Each row was made from one path, in order. Every step used is in the known rows, and no mark comes twice. Write each row's path.
Known rows:
x > r > j > f > s: -1.95  -1.01  -0.35  -1.59  0.40  -3.12  -1.57  -0.68  1.50  0.25  -0.68  0.78  2.63  0.14  -0.53  1.18  -1.15  0.17  -0.75
f > r: 1.63  2.60  1.42  1.62  0.31  1.97  1.18  0.25  -0.57  -1.90  -0.44  -0.65  -0.16  -0.46  0.37  -0.13  0.49  3.34  -0.73
r > j > f > s > x: -1.37  -2.96  -0.66  -1.93  -0.11  -5.96  -2.06  -3.38  1.50  1.33  -1.48  0.08  1.66  -1.90  -0.79  -1.19  0.37  -0.57  0.86
j > f > r: 1.80  3.10  0.96  1.03  0.83  -1.01  1.65  -0.82  -1.27  -1.78  -2.00  0.83  0.14  -0.95  0.89  -1.48  -0.26  1.84  -0.05
y > j > f > r: -0.57  2.55  0.90  1.07  0.55  0.54  2.17  -0.88  -1.14  -0.83  -0.08  0.88  -0.95  0.95  1.90  -3.30  1.06  2.30  0.17
x > r > f > s > j: 1.31  1.35  -1.00  2.59  0.28  2.55  -0.88  1.16  1.68  -0.45  2.54  0.34  0.89  1.73  -0.74  1.68  -2.07  0.17  -0.24
j > f > s: -0.10  1.69  -0.32  -0.49  0.44  -1.74  -1.79  -1.62  -1.09  -0.05  -2.16  1.68  2.09  0.51  -0.22  -2.87  -0.99  0.82  -0.48
j > f: 1.65  1.91  -0.35  -0.31  0.04  0.30  0.91  -1.09  -1.52  -0.47  -0.95  1.58  -0.38  -0.17  0.79  -3.79  -1.00  -0.24  -0.70
r > f > s > x: 0.84  -1.52  0.35  -0.49  0.60  0.43  -1.93  -0.33  2.27  0.55  1.18  -1.09  0.96  -1.54  -1.80  -0.75  0.16  -0.64  1.26
j > f > s > x: 0.29  -0.16  -0.05  -2.43  0.07  -4.39  -2.18  -2.76  0.51  0.06  -3.14  0.21  1.47  -2.02  -1.56  -2.10  0.32  -0.92  0.78
y > j > f > r > x: -2.28  2.47  1.19  2.07  0.48  -2.37  2.10  -1.19  -3.22  0.64  -0.23  -0.33  -1.89  1.56  1.99  -2.23  1.55  2.08  0.47
j > f > s > x > r: 0.10  -0.08  0.80  -3.83  0.26  -4.29  -2.09  -1.02  2.17  -0.84  -3.59  -0.72  1.86  -2.21  -2.66  1.32  0.10  -2.13  0.09
r > f > s > j: 1.58  1.27  -1.73  4.05  -0.05  2.43  -0.85  -0.56  0.27  0.54  2.92  1.30  0.53  2.09  0.55  -1.56  -1.96  1.37  0.18
y > j: -0.84  0.73  0.01  0.26  -0.61  4.65  1.09  -0.21  -0.60  0.44  2.45  0.59  -1.89  2.17  1.07  -4.60  1.21  1.78  -1.09
r > f > s: 0.49  0.47  0.01  1.18  0.94  3.09  -1.54  0.93  0.68  0.48  2.24  0.37  1.42  0.63  -0.38  -1.63  -0.93  1.36  0.13
f > s > x > r: 0.14  -0.56  1.12  -3.16  -0.03  -1.30  -2.58  0.05  2.77  -0.96  -2.09  -2.06  1.52  -1.79  -3.44  2.41  0.76  -0.48  -0.66
x > r > f: 1.94  0.65  0.49  0.09  0.58  5.18  1.14  3.16  1.69  -0.80  3.10  -0.64  -0.84  -0.09  -0.72  0.77  -1.17  -0.95  -0.44
f > s: 0.05  1.20  0.27  0.02  0.14  1.11  -2.14  -0.49  -0.26  -0.19  -0.68  0.31  1.83  0.93  -0.87  -1.72  -0.16  2.55  -1.20
y > s > x > r > f: -1.19  -0.17  -1.31  -2.39  -0.12  1.04  0.30  2.75  2.47  0.73  3.22  -2.04  -2.53  -1.82  -1.35  2.78  0.18  -3.90  0.56
x > r > y > j > f > s: -2.15  -3.38  1.35  -1.37  0.43  0.74  -1.84  1.41  0.20  0.39  -0.94  1.00  2.84  3.30  -0.36  -0.60  0.48  0.38  0.02
s > x > r > f: 2.18  -1.37  0.93  -1.71  0.49  2.66  0.80  2.01  3.27  -0.77  2.16  -2.13  -1.50  -2.40  -1.96  1.64  -0.01  -2.98  0.47
s > x > r > y: 2.09  -4.96  1.85  -2.26  -0.48  1.47  -0.53  1.95  2.06  -1.01  -1.21  -2.00  0.53  -1.08  -2.40  2.47  1.18  -1.87  -0.07
x > r: 1.28  1.43  0.87  -1.04  -0.16  3.45  0.53  1.62  0.64  -1.55  0.32  -0.59  -0.50  0.00  -0.98  0.69  -0.41  0.37  -1.87
s > j > f > r: 2.71  3.96  -0.70  3.81  -0.16  -1.68  2.29  -2.17  -1.86  -1.94  -1.31  1.77  -0.73  0.48  1.81  -1.36  -1.32  1.82  0.16
s > j > f > r > y > x: 0.99  0.88  -0.56  4.07  -0.24  -0.34  2.18  -0.56  -2.98  -0.12  -1.43  1.04  -0.80  -0.05  2.88  2.71  0.03  0.62  1.57

Write each row's path:
-0.53  -0.57  -2.58  1.11  -1.17  -1.23  0.44  1.28  -1.57  0.66  0.09  1.70  -0.65  2.70  1.06  1.75  -1.71  -2.34  -0.14
x > r > y > s > j > f
-0.04  -1.73  0.23  0.64  -0.53  4.55  0.33  1.57  -2.10  1.20  0.35  -0.35  -0.88  0.00  1.13  1.40  1.03  0.24  0.19
r > y > x
-0.86  -2.12  -0.06  -0.53  0.28  -4.40  0.06  0.27  -0.64  0.19  -2.17  -0.79  -0.14  -1.30  0.23  1.68  1.36  -1.12  1.83
j > f > r > y > s > x
0.03  2.58  1.62  2.75  0.22  -0.89  0.99  0.05  -2.61  -0.31  -0.59  -1.75  -1.11  0.21  0.43  0.76  1.02  3.13  -0.44
f > r > x
-2.20  -0.70  0.48  -3.90  0.07  -2.80  -1.42  -1.19  2.10  0.03  -1.64  -0.64  0.68  -0.37  -1.75  -0.54  1.29  -1.79  0.45
y > j > f > s > x > r
1.01  4.00  -0.48  4.85  -0.28  -4.50  2.19  -2.52  -3.85  -0.34  -1.35  0.42  -1.79  1.06  1.91  -0.23  -0.67  1.50  0.33
s > j > f > r > x
-2.59  0.58  -1.16  -1.83  -0.37  -0.53  1.39  0.01  -0.21  1.11  0.73  0.12  -1.61  -2.10  1.48  3.32  -0.06  -2.23  -0.17
y > x > r > j > f
-1.00  -3.92  -0.95  -1.30  -1.15  -0.32  -0.97  1.00  -0.16  1.64  0.23  -1.25  -0.85  -0.09  -0.66  0.47  1.50  -1.54  0.53
r > y > s > x
-0.82  1.18  -0.38  -0.36  -0.44  1.74  1.49  -1.31  -1.46  0.45  0.89  1.63  -1.54  1.56  1.77  -5.72  0.44  0.28  -0.48
y > j > f
-0.11  -2.70  -0.15  -3.18  -0.42  -3.79  0.69  -1.35  2.45  0.02  -0.42  -0.65  -0.47  -2.82  -0.89  1.27  0.18  -3.04  0.24
s > x > r > j > f
-0.33  -0.82  -3.37  2.68  -1.31  -1.42  0.42  -0.49  -3.04  1.65  0.47  2.47  -0.99  2.96  2.20  -1.64  -1.61  -1.16  0.17
r > y > s > j > f
-0.18  -5.60  1.95  -2.28  -0.79  2.82  0.09  1.81  2.10  0.16  0.76  -1.90  -0.70  0.66  -1.43  0.69  2.59  -1.33  0.25
s > x > r > y > j
0.12  -0.28  0.68  2.12  0.15  0.30  1.32  -0.42  0.43  -0.71  1.35  -0.50  0.13  -0.55  1.23  0.49  0.68  3.89  -0.45
f > r > j
0.35  0.37  0.74  -0.37  1.18  3.32  -1.57  2.62  2.22  -0.56  2.01  -0.35  1.77  0.44  -1.56  1.57  -1.19  0.25  -0.45
x > r > f > s
0.00  3.21  1.17  2.03  0.62  -3.74  1.63  -1.03  -3.33  -0.32  -2.08  -0.45  -0.84  -0.23  0.91  -0.39  0.27  1.69  0.09
j > f > r > x
-1.07  -0.73  0.22  1.80  -0.02  1.09  0.03  2.35  -1.49  0.20  0.43  -0.52  0.31  1.48  0.88  1.85  1.02  2.55  -0.09
f > r > y > s
-0.03  -0.96  -1.20  0.16  -0.25  -1.35  1.04  -1.83  -0.48  0.75  0.93  1.62  -0.21  -0.28  1.62  -3.04  -0.92  0.25  -0.17
r > j > f
-0.34  -1.24  0.02  -0.70  -0.60  1.73  0.57  0.75  1.66  -0.29  2.02  -0.53  -0.32  -0.11  -0.14  1.37  -0.22  0.51  -1.55
x > r > j
0.48  -4.61  1.68  -3.15  0.47  -3.44  -2.74  0.28  1.84  -0.29  -3.93  -0.70  3.32  -0.84  -2.81  2.42  0.28  -2.15  0.87
j > f > s > x > r > y
2.49  2.73  -2.03  2.49  -1.10  -0.43  1.63  -2.49  -2.17  -0.50  -0.33  2.47  -1.33  1.08  1.73  -3.81  -2.06  -0.24  -0.49
s > j > f
0.33  -0.64  0.47  -1.75  -0.26  -1.60  -2.47  -1.69  1.24  0.07  -1.73  -1.16  1.23  -1.36  -2.26  -0.85  1.04  0.59  -0.03
f > s > x
-0.34  -3.34  0.50  0.38  -0.36  2.47  0.85  0.14  -1.73  1.08  0.49  1.72  0.05  2.89  1.73  -4.54  0.63  0.10  0.29
r > y > j > f
-3.96  0.43  -1.06  -2.21  0.27  -2.49  -1.21  -0.41  0.42  1.40  -0.62  0.17  0.98  -1.43  0.64  4.20  -0.06  -0.93  0.23
y > x > r > j > f > s
-0.74  2.78  -1.56  2.09  0.19  3.13  -0.53  1.25  0.57  0.71  2.73  -0.20  -0.82  0.08  0.55  4.79  -1.17  -0.92  0.51
y > x > r > f > s > j
-0.24  2.07  -0.09  -0.49  0.50  5.81  1.47  3.28  0.61  0.23  3.27  -1.31  -2.42  -1.59  0.48  3.74  -0.21  -2.19  0.26
y > x > r > f
